[[126 110 133 133 130 129 128 117]
 [129 118 126 131 127 130 125 131]
 [128 130 123 124 128 123 127 156]
 [131 134 127 126 130 123 134 110]
 [130 109 129 134 127 128 133 102]
 [124 141 133 130 140 131 119 136]]
->
[[124 141 133 130 140 131 119 136]
 [126 110 133 133 130 129 128 117]
 [128 130 123 124 128 123 127 156]
 [129 118 126 131 127 130 125 131]
 [130 109 129 134 127 128 133 102]
 [131 134 127 126 130 123 134 110]]

[[124 137 128 109 123 128]
 [154 135 111 118 140 143]
 [131 135 127 127 134 129]
 [117 104 128 141 110 124]
 [122 128 129 118 119 127]
 [150 158 117 107 150 139]]
->
[[117 104 128 141 110 124]
 [122 128 129 118 119 127]
 [124 137 128 109 123 128]
 [131 135 127 127 134 129]
 [150 158 117 107 150 139]
 [154 135 111 118 140 143]]

[[128 130 132 128 133 130 132 137 129 131 127 131 132 132]
 [126 128 128 129 130 117 128 143 125 128 127 126 120 124]
 [122 129 135 128 115 133 133 151 130 132 124 116 131 129]
 [127 136 131 127 119 155 133 126 137 135 123 132 150 133]]
->
[[122 129 135 128 115 133 133 151 130 132 124 116 131 129]
 [126 128 128 129 130 117 128 143 125 128 127 126 120 124]
 [127 136 131 127 119 155 133 126 137 135 123 132 150 133]
 [128 130 132 128 133 130 132 137 129 131 127 131 132 132]]

[[140 114 100 103 119 137 155 150 147 127]
 [111 134 146 132 112 119 150 149 123 107]
 [151 131 104 124 146 128 100 117 149 131]
 [103 124 148 149 124 108 112 135 154 136]
 [144 134 107 130 143 114 115 143 133 110]
 [146 114 120 148 130 109 142 138 110 135]
 [108 133 152 152 138 121 101 109 115 135]]
->
[[103 124 148 149 124 108 112 135 154 136]
 [108 133 152 152 138 121 101 109 115 135]
 [111 134 146 132 112 119 150 149 123 107]
 [140 114 100 103 119 137 155 150 147 127]
 [144 134 107 130 143 114 115 143 133 110]
 [146 114 120 148 130 109 142 138 110 135]
 [151 131 104 124 146 128 100 117 149 131]]

[[129 127 126 130 127 129]
 [127 131 125 123 128 134]
 [104 115 143 128 136 123]
 [114 115 132 125 135 121]
 [109 126 140 121 128 132]
 [123 128 129 124 128 132]]
->
[[104 115 143 128 136 123]
 [109 126 140 121 128 132]
 [114 115 132 125 135 121]
 [123 128 129 124 128 132]
 [127 131 125 123 128 134]
 [129 127 126 130 127 129]]

[[143 132 131 129 121 134 126 146]
 [113 123 128 126 142 107 136 113]]
->
[[113 123 128 126 142 107 136 113]
 [143 132 131 129 121 134 126 146]]
---
[[136 128 123 136 116 118]
 [127 136 127 131 132 151]
 [133 130 124 131 122 117]
 [141 144 126 111 119 129]
 [135 134 126 118 122 109]
 [131 132 127 128 125 138]]
->
[[118 136 128 123 136 116]
 [151 127 136 127 131 132]
 [117 133 130 124 131 122]
 [129 141 144 126 111 119]
 [109 135 134 126 118 122]
 [138 131 132 127 128 125]]

[[121 140 126 121 132 133 113 146 134 107 111 117 122]
 [130 127 126 131 121 123 130 135 123 128 126 127 118]
 [122 125 124 143 117 120 121 143 121 126 114 115 114]
 [121 117 118 145 120 126 133 137 109 122 104 105 115]
 [117 125 128 134 125 131 119 145 112 115 106 107 120]]
->
[[122 121 140 126 121 132 133 113 146 134 107 111 117]
 [118 130 127 126 131 121 123 130 135 123 128 126 127]
 [114 122 125 124 143 117 120 121 143 121 126 114 115]
 [115 121 117 118 145 120 126 133 137 109 122 104 105]
 [120 117 125 128 134 125 131 119 145 112 115 106 107]]

[[115 137 132 123 119]
 [118 105 133 144 143]]
->
[[119 115 137 132 123]
 [143 118 105 133 144]]

[[155 140 104 124 118 140 133 116 152]
 [127 130 126 123 127 132 124 124 128]
 [116 108 134 131 143 115 121 145 111]
 [128 138 128 121 121 137 132 118 131]
 [128 140 128 121 118 138 134 117 132]
 [126 128 128 125 126 131 124 127 123]]
->
[[152 155 140 104 124 118 140 133 116]
 [128 127 130 126 123 127 132 124 124]
 [111 116 108 134 131 143 115 121 145]
 [131 128 138 128 121 121 137 132 118]
 [132 128 140 128 121 118 138 134 117]
 [123 126 128 128 125 126 131 124 127]]

[[138 142 138 139 138]
 [136 136 142 134 139]
 [143 143 137 145 140]
 [136 138 136 138 145]
 [133 140 135 136 152]
 [136 138 138 134 138]]
->
[[138 138 142 138 139]
 [139 136 136 142 134]
 [140 143 143 137 145]
 [145 136 138 136 138]
 [152 133 140 135 136]
 [138 136 138 138 134]]

[[127 143 131 113 130 136 139]
 [129 132 129 120 129 129 135]
 [126 107 115 157 130 103 134]]
->
[[139 127 143 131 113 130 136]
 [135 129 132 129 120 129 129]
 [134 126 107 115 157 130 103]]

[[120  99 126 142 115 125 141 131]
 [112 114 140 135 112 119 145 133]
 [144 121 114 132 139 137 111 124]
 [109 111 142 137 109 117 149 135]
 [146 143 122 118 146 134 104 122]
 [118 112 133 137 117 122 140 133]
 [124 102 127 140 113 128 138 130]
 [142 139 125 122 140 133 109 124]
 [140 107 108 136 132 138 120 123]
 [139 136 126 122 141 132 112 125]]
->
[[131 120  99 126 142 115 125 141]
 [133 112 114 140 135 112 119 145]
 [124 144 121 114 132 139 137 111]
 [135 109 111 142 137 109 117 149]
 [122 146 143 122 118 146 134 104]
 [133 118 112 133 137 117 122 140]
 [130 124 102 127 140 113 128 138]
 [124 142 139 125 122 140 133 109]
 [123 140 107 108 136 132 138 120]
 [125 139 136 126 122 141 132 112]]
---
[[134 117 123]
 [105 124 139]]
->
[[117 123]
 [124 139]]

[[113 123 130 114 122]
 [116 124 149 115 121]]
->
[[123 130]
 [124 149]]

[[122 122 130 129 115]
 [134 129 119 124 150]]
->
[[122 130]
 [129 119]]

[[137 130 111]
 [139 141 102]
 [150 141 105]]
->
[[130 111]
 [141 102]]

[[131 124 107]
 [128 131 133]
 [153 156 118]
 [112 107 129]]
->
[[124 107]
 [131 133]]

[[112 128 127 143 129]
 [157 128 129 100 127]
 [147 128 129 109 127]
 [147 128 129 109 127]
 [113 128 127 143 128]]
->
[[128 127]
 [128 129]]

[[139 123 152 119 116]
 [139 124 151 120 116]]
->
[[123 152]
 [124 151]]

[[125 126 150]
 [123 127 130]
 [122 127 116]
 [123 140 110]
 [110 152 107]]
->
[[126 150]
 [127 130]]
---
[[132 118 109 128]
 [117 125 129 130]
 [142 137 135 122]
 [115 118 134 119]
 [106 142 122 113]]
->
[[117 125 129]
 [142 137 135]]

[[154 151 104 102]
 [149 151 104 107]
 [106 104 153 150]
 [100 104 154 155]]
->
[[149 151 104]
 [106 104 153]]

[[119 155 103]
 [111 141 107]
 [125 127 122]]
->
[[111 141 107]
 [125 127 122]]

[[115 127 130 142]
 [131 157  99 125]
 [130 144 114 126]
 [131 145 113 126]
 [115 127 130 141]]
->
[[131 157  99]
 [130 144 114]]

[[138 119 137]
 [114 116 129]
 [141 106 141]
 [136 121 135]
 [112 138 128]]
->
[[114 116 129]
 [141 106 141]]

[[128 107 107 107 107]
 [128 110 110 110 111]
 [128 147 147 147 146]
 [128 149 148 149 148]]
->
[[128 110 110]
 [128 147 147]]
